Below are the code and all the weights of a small trained network. Each question names an input and a class and asks about switching units off, where a switched-off unit gives its printed mean instead of its output.

import numpy as np


def w(rows, s, z=0):
    codes = np.array(rows[::2]) - 128.0
    scale = np.full(codes.shape[1], s)
    scale[-1] = z or s
    return codes * scale


def f(y):
    return y / 2 * (1 + np.tanh(0.7978845608 * (y + 0.044715 * y**3)))


def log_softmax(a):
    a = a - a.max(-1, keepdims=True)
    return a - np.log(np.exp(a).sum(-1, keepdims=True))


def net(x, mask):
    res = np.array(x, float).reshape(1, 5) / 4 @ E
    y = f(res @ A[0][:, :-1].T + A[0][:, -1])
    res = res + np.where(mask, y, B[0][:, -1]) @ B[0][:, :-1]
    return log_softmax(res[-1] @ U[:, :-1].T + U[:, -1])


A, B = {}, {}
E = w([
[80,119,201,230,111,93,3,230,157],'x0',
[61,149,142,188,204,184,120,95,176],'x1',
[143,198,106,71,194,184,62,179,70],'x2',
[169,92,197,119,211,217,88,182,57],'x3',
[57,248,228,59,110,102,130,95,193],'x4',
],0.0063)
A[0] = w([
[104,120,100,145,66,71,226,31,200,213],'N0',
[70,215,198,106,168,153,82,140,151,202],'N1',
[202,104,121,70,149,166,179,109,65,166],'N2',
[109,55,171,218,98,101,131,133,164,178],'N3',
[66,184,173,132,231,209,103,113,157,182],'N4',
[124,45,138,254,118,118,99,168,139,219],'N5',
[213,76,90,122,193,208,135,146,12,248],'N6',
[100,145,96,141,64,59,157,86,182,192],'N7',
[155,138,66,75,107,116,236,55,127,253],'N8',
[160,79,88,187,143,139,66,201,84,144],'N9',
[129,119,151,160,146,139,2,252,103,216],'N10',
[160,156,183,53,61,72,94,187,99,159],'N11',
],0.0072,0.0041)
B[0] = w([
[105,135,98,141,75,112,240,33,150,242],'N0',
[91,197,197,94,144,150,95,125,163,220],'N1',
[178,86,145,75,160,169,176,92,80,198],'N2',
[106,71,170,193,109,108,144,129,160,192],'N3',
[83,177,149,153,187,187,103,100,172,216],'N4',
[116,57,136,231,140,119,109,156,149,221],'N5',
[201,77,88,113,216,255,140,128,32,255],'N6',
[98,145,99,136,71,92,180,88,149,203],'N7',
[141,144,64,68,122,127,213,30,110,247],'N8',
[149,103,52,180,159,138,74,181,94,193],'N9',
[122,149,115,148,123,108,4,197,124,247],'N10',
[164,150,176,77,77,97,115,171,100,184],'N11',
],0.0093,0.0085)
U = w([
[204,64,87,32,182,188,199,78,57,48],'0',
[133,193,209,45,23,28,76,206,116,173],'1',
[102,76,141,184,98,2,58,203,168,58],'2',
[213,168,222,29,123,138,128,164,73,76],'3',
[90,20,192,204,69,73,205,85,191,191],'4',
[169,80,32,185,188,174,63,201,72,67],'5',
[92,217,13,79,40,36,195,57,162,141],'6',
[42,232,224,123,214,190,84,117,206,248],'7',
],0.0057,0.0016)

Each question gives the input, the list of numbers given to net, and the class t.
The units are the neurons (one row each of A and B). Each row of codes is followed by its name. A weight is (code - 128) times the scale printed after its matrix; where a second scale follows, it is the last column's (A, B and U).
mask holds one flag per neuron, in row order. A switched-off neuron (its flag False) gives its mean, the last column of its row in B, instead of its output. The means were averaged over made-up inputs and are rounded, as every weight is.
A unit's drop is (log p(t) with every unit on - log p(t) with that unit switched off) / (log p(t) with every unit on - log p(t) with every unit switched off).
The circuit of an input: a set's keep is (log p(t) with only the set's units on - log p(t) with every unit switched off) / (log p(t) with every unit on - log p(t) with every unit switched off). Starting from all 12 units, units are removed one at a time, each time the one whose removal leaves the highest keep (on an exact tie, the one counted first), for as long as the keep stays at least 0.8.
circuit, biggest first: the units of the circuit, biggest drop first
k most important neurons: the k neurons with the biggest drops, biggest first
drop of u: that unit's drop, to one decimal
input [3,-2,-4,3,4], class 1: most important neuron	[N6]
input [-3,-3,-6,5,4], class 6: circuit, biggest first	[N6 N5]
input [8,-1,-6,0,-8], class 2: circuit, biggest first	[N3 N10]
input [-4,-1,2,5,7], class 7: 2 most important neurons	[N4 N1]
input [8,8,-3,2,-4], class 2: circuit, biggest first	[N6 N10]
input [5,-8,5,7,6], class 1: circuit, biggest first	[N11 N10]
input [4,5,0,-8,1], class 4: 2 most important neurons	[N8 N3]
input [4,-4,2,-5,-1], class 2: 2 most important neurons	[N8 N6]
input [-4,4,-6,-5,-7], class 6: 2 most important neurons	[N8 N0]
input [-1,-2,-2,0,3], class 6: 2 most important neurons	[N6 N5]
input [3,-7,2,-3,0], class 1: drop of N11	0.2
input [-2,0,0,-4,-3], class 6: drop of N6	0.3
input [1,-6,-1,7,6], class 1: drop of N11	0.3
input [7,-5,-3,2,2], class 2: most important neuron	[N5]
